Here is a tiny trained network, its code and every weight. The questions are about switching its units off for an input and a target symbol, where a switched-off unit gives its printed mean instead of its output.

import numpy as np


def w(rows, s, z=0):
    codes = np.array(rows[::2]) - 128.0
    scale = np.full(codes.shape[1], s)
    scale[-1] = z or s
    return codes * scale


def f(y):
    return np.maximum(y, 0)


def softmax(a):
    e = np.exp(a - a.max(-1, keepdims=True))
    return e / e.sum(-1, keepdims=True)


def log_softmax(a):
    a = a - a.max(-1, keepdims=True)
    return a - np.log(np.exp(a).sum(-1, keepdims=True))


def net(x, mask):
    ids = ['ΓΔΘεζξστψ'.index(c) for c in x.split()]
    T = len(ids)
    res = E[ids] + P[:T]
    u = 0
    for l in range(2):
        q, k, v = (res @ M[l].T for M in (Q, K, V))
        z = softmax(np.where(np.tri(T) > 0, q @ k.T / 3**0.5, -1e9)) @ v
        res = res + np.where(mask[u], z, O[l][:, -1]) @ O[l][:, :-1]
        u += 1
        y = f(res @ A[l][:, :-1].T + A[l][:, -1])
        res = res + np.where(mask[u : u + 16], y, B[l][:, -1]) @ B[l][:, :-1]
        u += 16
    return log_softmax(res[-1] @ U[:, :-1].T + U[:, -1])


Q, K, V, O, A, B = {}, {}, {}, {}, {}, {}
E = w([
[119,113,106,162,111],'Γ',
[142,118,186,105,93],'Δ',
[172,212,112,193,119],'Θ',
[108,98,138,169,129],'ε',
[140,186,118,145,3],'ζ',
[79,89,63,75,125],'ξ',
[213,104,68,191,122],'σ',
[175,147,104,246,82],'τ',
[176,133,78,167,107],'ψ',
],0.015)
P = w([
[240,156,228,159,254],'0',
[109,173,133,28,23],'1',
[111,152,128,38,42],'2',
[122,154,129,36,53],'3',
[110,142,133,48,55],'4',
[114,142,134,39,61],'5',
[106,125,144,33,58],'6',
[105,139,138,32,57],'7',
[103,125,148,31,56],'8',
[89,126,137,31,61],'9',
],0.0062)
Q[0] = w([
[88,132,95,72,89],'0.h1',
[95,55,152,117,184],'0.h1',
[153,129,142,69,9],'0.h1',
],0.014)
K[0] = w([
[107,116,155,107,246],'0.h1',
[1,124,45,81,160],'0.h1',
[226,92,222,162,183],'0.h1',
],0.01)
V[0] = w([
[230,128,94,131,98],'0.h1',
[52,135,178,222,24],'0.h1',
[199,2,130,174,114],'0.h1',
],0.0077)
O[0] = w([
[24,145,132,99,90,254],'0.h1',
[152,254,149,151,101,86],'0.h1',
[49,146,106,175,126,213],'0.h1',
],0.0094,0.0063)
A[0] = w([
[214,100,133,123,226,3],'0.n1',
[165,125,90,20,134,103],'0.n2',
[110,134,147,66,106,89],'0.n3',
[65,100,106,155,132,86],'0.n4',
[85,140,188,124,234,89],'0.n5',
[97,137,122,83,73,118],'0.n6',
[115,207,191,126,114,124],'0.n7',
[231,119,71,107,101,116],'0.n8',
[234,84,187,121,147,94],'0.n9',
[66,112,162,153,250,125],'0.n10',
[128,149,117,67,59,96],'0.n11',
[111,105,94,86,155,92],'0.n12',
[91,148,34,98,130,97],'0.n13',
[159,74,111,67,211,110],'0.n14',
[131,207,91,141,133,116],'0.n15',
[189,38,61,111,96,151],'0.n16',
],0.011,0.017)
B[0] = w([
[244,254,109,9,139,128],'0.n1',
[132,159,109,195,99,149],'0.n2',
[101,111,113,145,164,151],'0.n3',
[146,128,103,170,107,163],'0.n4',
[117,218,115,94,54,129],'0.n5',
[132,106,140,148,157,254],'0.n6',
[131,100,119,103,111,177],'0.n7',
[88,138,162,162,123,147],'0.n8',
[68,64,87,199,162,129],'0.n9',
[174,138,116,128,113,142],'0.n10',
[155,71,134,156,136,194],'0.n11',
[134,152,115,76,117,145],'0.n12',
[131,97,135,158,115,206],'0.n13',
[117,199,124,74,147,136],'0.n14',
[122,118,160,100,119,167],'0.n15',
[115,136,144,82,154,232],'0.n16',
],0.017,0.0065)
Q[1] = w([
[100,37,186,150,2],'1.h1',
[199,93,34,95,167],'1.h1',
[197,173,188,209,144],'1.h1',
],0.0081)
K[1] = w([
[174,123,160,181,175],'1.h1',
[58,80,232,143,162],'1.h1',
[83,85,247,129,123],'1.h1',
],0.011)
V[1] = w([
[179,124,82,237,136],'1.h1',
[167,69,174,83,212],'1.h1',
[8,86,57,108,160],'1.h1',
],0.012)
O[1] = w([
[61,242,95,139,247,137],'1.h1',
[105,62,254,143,192,70],'1.h1',
[225,134,59,131,223,254],'1.h1',
],0.0086,0.0036)
A[1] = w([
[86,113,65,194,74,137],'1.n1',
[77,176,109,13,178,3],'1.n2',
[73,23,41,40,90,73],'1.n3',
[222,123,122,154,76,46],'1.n4',
[249,108,181,95,112,87],'1.n5',
[105,161,106,2,147,102],'1.n6',
[92,174,228,149,185,106],'1.n7',
[124,220,202,45,219,165],'1.n8',
[70,78,110,85,116,93],'1.n9',
[184,101,230,172,160,107],'1.n10',
[71,201,122,48,174,86],'1.n11',
[62,205,172,95,132,29],'1.n12',
[227,162,221,182,147,20],'1.n13',
[155,81,118,152,79,80],'1.n14',
[100,160,109,199,188,72],'1.n15',
[117,187,107,68,170,88],'1.n16',
],0.008,0.014)
B[1] = w([
[155,151,120,138,137,254],'1.n1',
[120,145,111,168,15,128],'1.n2',
[142,172,143,118,134,215],'1.n3',
[98,161,186,126,192,144],'1.n4',
[112,133,84,179,118,180],'1.n5',
[119,114,149,191,129,138],'1.n6',
[108,130,19,71,72,135],'1.n7',
[80,92,153,217,123,159],'1.n8',
[130,136,134,165,174,159],'1.n9',
[110,155,106,93,146,165],'1.n10',
[143,136,105,48,91,146],'1.n11',
[120,139,180,73,185,131],'1.n12',
[100,125,254,119,112,128],'1.n13',
[138,128,105,169,139,162],'1.n14',
[89,81,114,85,57,173],'1.n15',
[113,116,90,126,97,141],'1.n16',
],0.014,0.0071)
U = w([
[73,177,177,225,152,189],'Γ',
[198,99,99,15,114,207],'Δ',
[90,41,177,23,130,166],'Θ',
[95,243,184,125,158,94],'ε',
[151,118,141,59,63,145],'ζ',
[187,41,116,211,68,57],'ξ',
[78,101,72,155,103,12],'σ',
[216,250,99,181,88,62],'τ',
[178,187,138,179,254,175],'ψ',
],0.0067,0.011)

Each question gives the input, a string of symbols that net reads in full, and the target symbol t.
The units are the heads (3 rows each of Q, K, V and O) and the neurons (one row each of A and B). Each row of codes is followed by its name. A weight is (code - 128) times the scale printed after its matrix; where a second scale follows, it is the last column's (O, A, B and U).
mask holds one flag per unit, layer by layer, with each layer's heads first. A switched-off unit (its flag False) gives its mean, the last column of its rows in O or B, instead of its output. The means were averaged over made-up inputs and are rounded, as every weight is.
A unit's drop is (log p(t) with every unit on - log p(t) with that unit switched off) / (log p(t) with every unit on - log p(t) with every unit switched off).
The circuit of an input: a set's keep is (log p(t) with only the set's units on - log p(t) with every unit switched off) / (log p(t) with every unit on - log p(t) with every unit switched off). Starting from the 12 units with the biggest drops (on a tie, the unit counted first), units are removed one at a time, each time the one whose removal leaves the highest keep (on an exact tie, the one counted first), for as long as the keep stays at least 0.8.
units of the circuit, in order: the units of the circuit, biggest drop first
top k neurons: the k neurons with the biggest drops, biggest first
k most important neurons of layer l: the k neurons of layer l with the biggest drops, biggest first
input ξ ξ ζ Δ ξ Θ Γ ξ ψ ζ, target ξ: 2 most important neurons of layer 1 => 1.n5, 1.n14
input Θ ψ σ ψ ξ Δ ψ, target Θ: top 3 neurons => 0.n16, 1.n1, 0.n4
input ξ τ ξ Γ ε, target ξ: top 4 neurons => 1.n5, 0.n14, 1.n14, 0.n16
input ψ σ ψ ψ Δ ε Γ, target ψ: units of the circuit, in order => 1.h1, 0.h1
input Γ ζ Δ, target Γ: units of the circuit, in order => 1.h1, 1.n8
input Γ ξ σ, target Γ: units of the circuit, in order => 1.h1, 0.n10, 0.h1
input Θ Δ Θ, target Θ: units of the circuit, in order => 0.h1, 1.h1, 0.n15, 0.n7
input ζ Θ ψ Δ ψ Δ ε Θ, target ζ: units of the circuit, in order => 1.h1, 0.h1, 0.n15
input τ Δ τ ψ ε ζ ξ ψ τ σ, target τ: units of the circuit, in order => 0.h1, 1.h1
input ζ Γ Θ ψ σ ψ ψ ζ, target ξ: units of the circuit, in order => 0.n11, 0.n16
input ξ σ Θ σ ξ Δ ξ Γ, target ξ: top 2 neurons => 1.n5, 0.n14
input ζ Γ τ Δ ε Δ ψ Θ, target ζ: units of the circuit, in order => 0.h1, 1.h1, 0.n7
input Γ Δ σ, target Γ: 2 most important neurons of layer 0 => 0.n16, 0.n8
input ξ ξ ψ ψ, target ξ: units of the circuit, in order => 1.h1, 0.h1, 1.n5, 0.n16
input ψ ε σ ψ ψ Γ, target ψ: units of the circuit, in order => 1.h1
input Δ σ ψ τ ψ Δ σ ψ τ, target τ: units of the circuit, in order => 0.n6, 0.n11, 1.h1
input σ ξ ξ Γ, target σ: units of the circuit, in order => 1.n15, 1.h1, 0.h1, 0.n4
input Δ ψ Θ ψ Θ, target Δ: top neuron => 0.n6
input σ ζ ψ ψ ζ Γ σ, target σ: top 3 neurons => 0.n4, 1.n8, 1.n15
input τ σ ψ, target τ: 3 most important neurons of layer 0 => 0.n16, 0.n6, 0.n11
input σ ξ ζ ξ Δ ξ Γ Θ, target σ: 3 most important neurons of layer 0 => 0.n4, 0.n10, 0.n15
input Δ ξ ψ ε Γ Δ Θ ε, target Δ: most important neuron of layer 0 => 0.n6
input σ Θ ψ ψ, target σ: 2 most important neurons of layer 1 => 1.n15, 1.n3
input Θ Γ Γ ψ ε ξ τ ψ Θ, target Δ: top 3 neurons => 0.n16, 0.n7, 0.n6
